Here is a tiny trained network, its code and every weight. The questions are about switching its units off for an input and a class, where a switched-off unit gives its printed mean instead of its output.

import numpy as np


def w(rows, s, z=0):
    codes = np.array(rows[::2]) - 128.0
    scale = np.full(codes.shape[1], s)
    scale[-1] = z or s
    return codes * scale


def norm(h):
    return h / np.sqrt((h * h).mean(-1, keepdims=True) + 1e-5)


def f(y):
    return y / 2 * (1 + np.tanh(0.7978845608 * (y + 0.044715 * y**3)))


def log_softmax(a):
    a = a - a.max(-1, keepdims=True)
    return a - np.log(np.exp(a).sum(-1, keepdims=True))


def net(x, mask):
    res = np.array(x, float).reshape(1, 8) / 4 @ E
    u = 0
    for l in range(4):
        y = f(norm(res) @ A[l][:, :-1].T + A[l][:, -1])
        res = res + np.where(mask[u : u + 4], y, B[l][:, -1]) @ B[l][:, :-1]
        u += 4
    return log_softmax(norm(res)[-1] @ U[:, :-1].T + U[:, -1])


A, B = {}, {}
E = w([
[143,187,190,152,254,71,143,129],'x0',
[207,199,74,152,119,161,149,199],'x1',
[237,129,180,105,102,120,195,82],'x2',
[154,44,196,99,111,124,175,134],'x3',
[101,130,75,181,88,75,197,17],'x4',
[73,127,186,12,200,168,155,206],'x5',
[99,131,208,121,60,62,23,132],'x6',
[152,58,98,136,165,169,154,158],'x7',
],0.0058)
A[0] = w([
[103,160,97,157,47,166,210,27,63],'L0N0',
[78,179,198,254,72,97,173,54,3],'L0N1',
[111,77,143,130,135,62,34,147,36],'L0N2',
[190,247,180,29,232,242,71,251,28],'L0N3',
],0.004,0.0015)
B[0] = w([
[122,111,80,128,86,109,86,110,185],'L0N0',
[148,114,119,153,149,46,83,251,172],'L0N1',
[254,116,149,47,93,139,155,33,139],'L0N2',
[161,115,104,102,116,101,143,213,252],'L0N3',
],0.0077,0.0032)
A[1] = w([
[114,32,80,172,123,108,254,108,6],'L1N0',
[174,122,112,182,33,163,109,130,58],'L1N1',
[145,124,202,166,123,172,137,132,43],'L1N2',
[132,187,252,25,164,21,79,111,144],'L1N3',
],0.0078,0.0018)
B[1] = w([
[99,65,164,64,156,90,154,52,185],'L1N0',
[133,152,119,105,145,77,33,111,186],'L1N1',
[98,139,127,112,95,166,24,54,119],'L1N2',
[91,74,147,248,34,199,155,192,253],'L1N3',
],0.012,0.0059)
A[2] = w([
[161,55,134,109,171,86,83,184,251],'L2N0',
[171,99,144,100,161,97,160,178,138],'L2N1',
[1,120,180,151,170,168,94,149,107],'L2N2',
[170,89,190,182,152,114,223,65,70],'L2N3',
],0.0088,0.0018)
B[2] = w([
[142,142,106,43,124,248,132,47,238],'L2N0',
[92,119,94,61,167,158,111,232,178],'L2N1',
[117,176,156,161,150,143,161,102,252],'L2N2',
[151,19,141,112,137,85,75,163,227],'L2N3',
],0.012,0.0033)
A[3] = w([
[85,113,38,83,136,117,154,51,154],'L3N0',
[135,124,2,141,64,61,142,99,3],'L3N1',
[169,26,226,155,189,86,185,101,137],'L3N2',
[83,192,99,95,76,10,193,87,189],'L3N3',
],0.0068,0.0032)
B[3] = w([
[112,203,185,102,121,35,77,158,254],'L3N0',
[153,79,134,16,78,71,227,147,206],'L3N1',
[100,143,213,152,200,98,157,137,255],'L3N2',
[104,179,2,221,141,112,223,200,213],'L3N3',
],0.0092,0.003)
U = w([
[96,175,35,93,31,36,165,120,76],'0',
[82,98,212,204,19,216,171,164,151],'1',
[220,145,83,99,58,154,28,49,133],'2',
[95,225,107,166,197,146,169,102,2],'3',
[215,126,108,225,138,111,128,185,161],'4',
[129,21,168,57,217,84,137,103,114],'5',
[151,148,89,45,154,246,149,213,198],'6',
],0.011,0.003)

Each question gives the input, the list of numbers given to net, and the class t.
The units are the neurons (one row each of A and B). Each row of codes is followed by its name. A weight is (code - 128) times the scale printed after its matrix; where a second scale follows, it is the last column's (A, B and U).
mask holds one flag per neuron, layer by layer. A switched-off neuron (its flag False) gives its mean, the last column of its row in B, instead of its output. The means were averaged over made-up inputs and are rounded, as every weight is.
A unit's drop is (log p(t) with every unit on - log p(t) with that unit switched off) / (log p(t) with every unit on - log p(t) with every unit switched off).
The circuit of an input: a set's keep is (log p(t) with only the set's units on - log p(t) with every unit switched off) / (log p(t) with every unit on - log p(t) with every unit switched off). Starting from the 12 units with the biggest drops (on a tie, the unit counted first), units are removed one at a time, each time the one whose removal leaves the highest keep (on an exact tie, the one counted first), for as long as the keep stays at least 0.8.
circuit, biggest first: the units of the circuit, biggest drop first
top k neurons: the k neurons with the biggest drops, biggest first
k most important neurons of layer l: the k neurons of layer l with the biggest drops, biggest first
drop of u: that unit's drop, to one decimal
input [6,-1,1,-6,8,2,-8,1], class 5: circuit, biggest first -> [L2N3]
input [-6,4,-4,-3,1,-5,-3,1], class 0: circuit, biggest first -> [L3N1, L1N3]
input [7,7,8,1,4,-8,3,6], class 5: circuit, biggest first -> [L2N3, L1N3]
input [5,2,-6,0,-4,-5,-8,4], class 6: circuit, biggest first -> [L1N3, L2N0]
input [-5,-3,-5,6,-2,3,-6,-2], class 5: top 3 neurons -> [L1N0, L1N3, L0N1]
input [-1,0,7,-8,-3,8,3,-1], class 1: 2 most important neurons of layer 1 -> [L1N3, L1N1]
input [-1,8,5,3,1,0,-3,8], class 5: circuit, biggest first -> [L1N0, L2N3]
input [-5,-2,-5,3,1,5,4,8], class 6: circuit, biggest first -> [L1N3, L2N0]
input [-2,0,-5,-5,-3,-2,-2,-3], class 3: top 3 neurons -> [L1N3, L0N0, L2N3]
input [-8,6,-1,-2,-6,-3,1,6], class 2: circuit, biggest first -> [L1N1, L1N3]
input [-6,-4,-8,-4,4,8,-3,6], class 3: top 2 neurons -> [L1N3, L2N2]
input [-4,6,2,-2,8,6,-8,1], class 5: top 2 neurons -> [L1N0, L2N3]
input [1,-7,-7,-2,-1,0,-8,-2], class 3: top 2 neurons -> [L1N3, L2N2]
input [7,-1,3,8,6,-4,-3,-6], class 5: circuit, biggest first -> [L2N3]
input [-2,-7,-1,-8,-7,-4,-3,-2], class 2: circuit, biggest first -> [L1N3, L3N2]
input [-2,1,3,8,-5,1,1,8], class 6: 2 most important neurons of layer 2 -> [L2N1, L2N0]
input [6,5,-3,7,-3,5,-2,-7], class 1: 2 most important neurons of layer 1 -> [L1N3, L1N1]
input [-7,-5,-4,-6,-6,0,-4,-6], class 3: 2 most important neurons of layer 1 -> [L1N3, L1N1]
input [-8,-6,-5,0,-5,1,5,5], class 2: 2 most important neurons of layer 2 -> [L2N0, L2N1]
input [-7,8,8,6,6,7,-2,5], class 5: top neuron -> [L1N0]
input [8,-5,7,-1,-8,1,2,-4], class 1: drop of L1N3 -> 1.3
input [-8,3,5,8,0,-2,-7,4], class 5: drop of L1N0 -> 0.2
input [5,3,4,1,1,6,2,-6], class 1: drop of L1N3 -> 1.9
